Below is a small trained network, with its code and all its weights. Each question gives an input and a class and asks what happens when units are switched off, that is, made to give their printed mean instead of their output.

import numpy as np


def w(rows, s, z=0):
    codes = np.array(rows[::2]) - 128.0
    scale = np.full(codes.shape[1], s)
    scale[-1] = z or s
    return codes * scale


def f(y):
    return y / 2 * (1 + np.tanh(0.7978845608 * (y + 0.044715 * y**3)))


def log_softmax(a):
    a = a - a.max(-1, keepdims=True)
    return a - np.log(np.exp(a).sum(-1, keepdims=True))


def net(x, mask):
    res = np.array(x, float).reshape(1, 8) / 4 @ E
    y = f(res @ A[0][:, :-1].T + A[0][:, -1])
    res = res + np.where(mask, y, B[0][:, -1]) @ B[0][:, :-1]
    return log_softmax(res[-1] @ U[:, :-1].T + U[:, -1])


A, B = {}, {}
E = w([
[200,142,223,190,129,249],'x0',
[116,103,125,128,125,144],'x1',
[132,120,129,112,139,132],'x2',
[128,112,128,114,137,138],'x3',
[129,124,131,121,135,128],'x4',
[113,113,120,143,110,144],'x5',
[215,71,182,67,21,64],'x6',
[213,39,74,247,196,100],'x7',
],0.011)
A[0] = w([
[104,127,179,136,206,149,141],'N0',
[187,105,193,138,62,160,108],'N1',
[121,93,130,101,70,73,155],'N2',
[88,148,150,124,141,194,225],'N3',
[131,173,142,133,175,170,109],'N4',
[142,63,89,67,86,67,160],'N5',
[193,84,93,169,169,61,149],'N6',
[136,180,155,200,142,218,150],'N7',
[38,136,63,123,197,92,216],'N8',
[59,160,194,43,137,202,248],'N9',
[171,54,106,172,179,178,128],'N10',
[204,69,78,180,190,102,193],'N11',
[122,182,153,192,252,195,167],'N12',
[99,141,75,49,121,19,254],'N13',
[74,160,70,134,144,107,238],'N14',
[202,121,215,144,112,135,108],'N15',
[160,126,180,20,18,140,254],'N16',
[205,124,188,122,64,141,91],'N17',
[99,182,182,154,120,216,222],'N18',
[187,87,74,203,159,84,169],'N19',
[157,77,85,114,100,97,129],'N20',
[87,176,13,118,177,124,203],'N21',
],0.013,0.0062)
B[0] = w([
[173,128,136,110,98,175,170],'N0',
[50,67,176,129,199,177,191],'N1',
[75,92,68,155,87,86,190],'N2',
[145,176,165,57,102,125,189],'N3',
[171,142,138,91,91,105,168],'N4',
[88,109,112,162,53,46,209],'N5',
[165,43,149,201,128,106,210],'N6',
[223,164,124,87,97,169,214],'N7',
[63,81,191,127,200,209,224],'N8',
[115,198,191,51,101,102,227],'N9',
[181,88,119,164,148,170,207],'N10',
[163,66,137,199,120,178,235],'N11',
[229,158,92,95,79,191,247],'N12',
[36,143,104,177,96,100,243],'N13',
[66,149,175,82,199,128,197],'N14',
[114,51,185,128,177,186,188],'N15',
[64,207,110,146,166,95,255],'N16',
[33,91,153,123,169,172,192],'N17',
[156,189,154,49,138,108,212],'N18',
[179,54,154,205,118,143,225],'N19',
[120,76,140,195,88,104,174],'N20',
[97,80,184,142,245,177,217],'N21',
],0.011,0.02)
U = w([
[58,158,173,52,211,148,235],'0',
[133,84,166,157,217,189,153],'1',
[65,183,80,115,91,52,85],'2',
[162,78,135,182,73,27,69],'3',
[192,209,155,42,94,107,151],'4',
[252,129,50,116,117,190,3],'5',
],0.012,0.0055)

Each question gives the input, the list of numbers given to net, and the class t.
The units are the neurons (one row each of A and B). Each row of codes is followed by its name. A weight is (code - 128) times the scale printed after its matrix; where a second scale follows, it is the last column's (A, B and U).
mask holds one flag per neuron, in row order. A switched-off neuron (its flag False) gives its mean, the last column of its row in B, instead of its output. The means were averaged over made-up inputs and are rounded, as every weight is.
A unit's drop is (log p(t) with every unit on - log p(t) with that unit switched off) / (log p(t) with every unit on - log p(t) with every unit switched off).
The circuit of an input: a set's keep is (log p(t) with only the set's units on - log p(t) with every unit switched off) / (log p(t) with every unit on - log p(t) with every unit switched off). Starting from the 12 units with the biggest drops (on a tie, the unit counted first), units are removed one at a time, each time the one whose removal leaves the highest keep (on an exact tie, the one counted first), for as long as the keep stays at least 0.8.
units of the circuit, in order: the units of the circuit, biggest drop first
k most important neurons: the k neurons with the biggest drops, biggest first
drop of u: that unit's drop, to one decimal
input [1,5,-2,-3,0,-3,-6,6], class 5: units of the circuit, in order	(N12)
input [1,5,-8,4,3,4,-8,-4], class 4: 2 most important neurons	(N12, N7)
input [3,-1,-5,-2,7,-5,0,-7], class 4: 2 most important neurons	(N8, N21)
input [1,-1,-1,0,0,4,-6,7], class 5: 2 most important neurons	(N12, N7)
input [8,6,-4,-4,-8,1,1,-3], class 0: 2 most important neurons	(N1, N17)
input [-6,-3,-4,3,-6,-2,8,1], class 3: 2 most important neurons	(N20, N6)
input [-7,-7,5,1,-6,7,-7,0], class 0: 2 most important neurons	(N14, N11)
input [0,-7,-1,-4,-7,5,5,5], class 3: drop of N21	0.3
input [1,6,1,1,0,-1,-2,7], class 5: drop of N12	0.1
input [0,-8,-5,-6,-8,8,5,7], class 3: 2 most important neurons	(N8, N21)
input [-5,8,2,2,-2,-3,7,0], class 2: drop of N16	0.2
input [3,1,7,7,-4,5,-8,8], class 5: drop of N12	0.2
